Below are the code and all the weights of a small trained network. Each question names an input and a class and asks about switching units off, where a switched-off unit gives its printed mean instead of its output.

import numpy as np


def w(rows, s, z=0):
    codes = np.array(rows[::2]) - 128.0
    scale = np.full(codes.shape[1], s)
    scale[-1] = z or s
    return codes * scale


def f(y):
    return y / 2 * (1 + np.tanh(0.7978845608 * (y + 0.044715 * y**3)))


def log_softmax(a):
    a = a - a.max(-1, keepdims=True)
    return a - np.log(np.exp(a).sum(-1, keepdims=True))


def net(x, mask):
    res = np.array(x, float).reshape(1, 8) / 4 @ E
    y = f(res @ A[0][:, :-1].T + A[0][:, -1])
    res = res + np.where(mask, y, B[0][:, -1]) @ B[0][:, :-1]
    return log_softmax(res[-1] @ U[:, :-1].T + U[:, -1])


A, B = {}, {}
E = w([
[167,96,150],'x0',
[192,93,193],'x1',
[164,207,77],'x2',
[77,28,74],'x3',
[253,87,83],'x4',
[107,224,144],'x5',
[75,208,211],'x6',
[171,188,30],'x7',
],0.0063)
A[0] = w([
[205,84,117,141],'n0',
[48,121,5,117],'n1',
[47,126,215,145],'n2',
[178,179,164,176],'n3',
[72,177,188,182],'n4',
[141,123,143,98],'n5',
[211,113,135,182],'n6',
[150,182,122,253],'n7',
],0.011,0.0041)
B[0] = w([
[180,62,26,235],'n0',
[38,192,57,229],'n1',
[78,107,253,254],'n2',
[161,237,146,224],'n3',
[196,92,242,253],'n4',
[162,101,193,124],'n5',
[244,59,93,235],'n6',
[209,175,142,241],'n7',
],0.0065,0.0052)
U = w([
[186,6,80,84],'0',
[174,196,137,99],'1',
[79,79,230,86],'2',
[18,130,44,117],'3',
[167,125,164,255],'4',
],0.011,0.0086)

Each question gives the input, the list of numbers given to net, and the class t.
The units are the neurons (one row each of A and B). Each row of codes is followed by its name. A weight is (code - 128) times the scale printed after its matrix; where a second scale follows, it is the last column's (A, B and U).
mask holds one flag per neuron, in row order. A switched-off neuron (its flag False) gives its mean, the last column of its row in B, instead of its output. The means were averaged over made-up inputs and are rounded, as every weight is.
A unit's drop is (log p(t) with every unit on - log p(t) with that unit switched off) / (log p(t) with every unit on - log p(t) with every unit switched off).
The circuit of an input: a set's keep is (log p(t) with only the set's units on - log p(t) with every unit switched off) / (log p(t) with every unit on - log p(t) with every unit switched off). Starting from all 8 units, units are removed one at a time, each time the one whose removal leaves the highest keep (on an exact tie, the one counted first), for as long as the keep stays at least 0.8.
circuit, biggest first: the units of the circuit, biggest drop first
k most important neurons: the k neurons with the biggest drops, biggest first
drop when u is switched off: that unit's drop, to one decimal
input [-8,-2,8,8,8,-3,0,-6], class 3: 2 most important neurons => n1, n4
input [-5,8,6,-6,-1,-3,-7,-7], class 0: circuit, biggest first => n6, n0
input [5,-8,6,4,2,1,-3,3], class 3: circuit, biggest first => n1
input [7,-2,6,-3,-7,3,-8,-1], class 3: 2 most important neurons => n4, n6
input [-3,2,2,-4,-6,3,5,2], class 2: 4 most important neurons => n2, n4, n6, n0
input [4,-7,-7,-7,-8,1,1,4], class 2: circuit, biggest first => n2, n4
input [-4,5,2,6,-2,4,-4,7], class 3: 2 most important neurons => n1, n4
input [2,-3,4,4,-8,4,-3,-5], class 2: 3 most important neurons => n2, n4, n0
input [2,5,-8,-8,-6,6,0,4], class 2: 2 most important neurons => n2, n4
input [3,1,5,7,-7,-4,0,1], class 3: drop when n3 is switched off => 0.0
input [-3,5,8,8,-4,2,2,-3], class 2: drop when n2 is switched off => 0.2
input [-8,4,4,2,-3,-8,-2,2], class 3: drop when n1 is switched off => 0.2
